Below is a small trained network, with its code and all its weights. Each question gives an input and a class and asks what happens when units are switched off, that is, made to give their printed mean instead of their output.

import numpy as np


def w(rows, s, z=0):
    codes = np.array(rows[::2]) - 128.0
    scale = np.full(codes.shape[1], s)
    scale[-1] = z or s
    return codes * scale


def f(y):
    return y / 2 * (1 + np.tanh(0.7978845608 * (y + 0.044715 * y**3)))


def log_softmax(a):
    a = a - a.max(-1, keepdims=True)
    return a - np.log(np.exp(a).sum(-1, keepdims=True))


def net(x, mask):
    res = np.array(x, float).reshape(1, 3) / 4 @ E
    y = f(res @ A[0][:, :-1].T + A[0][:, -1])
    res = res + np.where(mask, y, B[0][:, -1]) @ B[0][:, :-1]
    return log_softmax(res[-1] @ U[:, :-1].T + U[:, -1])


A, B = {}, {}
E = w([
[134,8,113,169],'x0',
[45,155,48,240],'x1',
[208,234,123,209],'x2',
],0.014)
A[0] = w([
[130,100,85,184,179],'N0',
[116,95,55,188,255],'N1',
[158,163,72,196,178],'N2',
[144,51,165,91,165],'N3',
[115,145,125,158,87],'N4',
[112,190,79,140,91],'N5',
[157,174,88,217,177],'N6',
[94,143,82,200,167],'N7',
[82,169,135,167,140],'N8',
[34,251,104,115,146],'N9',
[136,248,145,27,207],'N10',
[144,55,122,153,154],'N11',
[13,59,98,78,195],'N12',
[121,172,106,186,153],'N13',
[59,11,99,122,134],'N14',
],0.014,0.0079)
B[0] = w([
[117,176,181,205,187],'N0',
[120,236,144,185,222],'N1',
[154,46,128,202,201],'N2',
[220,102,158,134,215],'N3',
[146,145,133,145,142],'N4',
[184,98,114,126,168],'N5',
[158,42,137,165,214],'N6',
[155,110,149,178,205],'N7',
[160,126,89,161,170],'N8',
[180,76,23,140,208],'N9',
[68,113,202,34,230],'N10',
[131,169,88,82,187],'N11',
[10,30,113,117,252],'N12',
[170,45,144,151,185],'N13',
[36,138,28,141,247],'N14',
],0.012,0.021)
U = w([
[237,180,84,77,151],'0',
[58,132,167,77,132],'1',
[19,166,32,186,92],'2',
[101,36,80,131,248],'3',
[187,100,93,247,111],'4',
[126,136,86,58,106],'5',
[127,156,248,100,142],'6',
[100,186,127,137,1],'7',
],0.012,0.0055)

Each question gives the input, the list of numbers given to net, and the class t.
The units are the neurons (one row each of A and B). Each row of codes is followed by its name. A weight is (code - 128) times the scale printed after its matrix; where a second scale follows, it is the last column's (A, B and U).
mask holds one flag per neuron, in row order. A switched-off neuron (its flag False) gives its mean, the last column of its row in B, instead of its output. The means were averaged over made-up inputs and are rounded, as every weight is.
A unit's drop is (log p(t) with every unit on - log p(t) with that unit switched off) / (log p(t) with every unit on - log p(t) with every unit switched off).
The circuit of an input: a set's keep is (log p(t) with only the set's units on - log p(t) with every unit switched off) / (log p(t) with every unit on - log p(t) with every unit switched off). Starting from the 12 units with the biggest drops (on a tie, the unit counted first), units are removed one at a time, each time the one whose removal leaves the highest keep (on an exact tie, the one counted first), for as long as the keep stays at least 0.8.
units of the circuit, in order: the units of the circuit, biggest drop first
k most important neurons: the k neurons with the biggest drops, biggest first
drop when u is switched off: that unit's drop, to one decimal
input [-6,-5,2], class 1: units of the circuit, in order	[N10]
input [-8,-2,5], class 3: units of the circuit, in order	[N9 N10]
input [-5,-7,-6], class 6: units of the circuit, in order	[N14 N9]
input [-5,-8,5], class 6: 2 most important neurons	[N14 N12]
input [-7,-7,6], class 6: 2 most important neurons	[N10 N14]
input [-7,0,2], class 3: units of the circuit, in order	[N9 N10]
input [2,-1,1], class 4: 4 most important neurons	[N10 N12 N14 N11]
input [-8,-2,8], class 3: units of the circuit, in order	[N10 N9]
input [2,-6,2], class 6: units of the circuit, in order	[N9 N14]
input [8,-3,3], class 4: 2 most important neurons	[N10 N12]
input [-6,2,1], class 3: 2 most important neurons	[N10 N1]
input [7,-3,-1], class 2: 2 most important neurons	[N14 N6]
input [0,0,-2], class 2: 3 most important neurons	[N10 N6 N13]
input [0,-8,-3], class 6: most important neuron	[N3]
input [-7,-8,-6], class 6: 2 most important neurons	[N14 N3]
input [-2,-4,2], class 6: 2 most important neurons	[N14 N12]
input [4,4,0], class 2: 2 most important neurons	[N3 N14]
input [7,-2,-2], class 2: drop when N14 is switched off	0.2
input [-6,-7,1], class 6: drop when N4 is switched off	0.0
input [-8,6,-7], class 3: units of the circuit, in order	[N9]
input [7,-5,2], class 0: drop when N12 is switched off	0.3
input [-8,-3,-2], class 1: drop when N3 is switched off	0.1
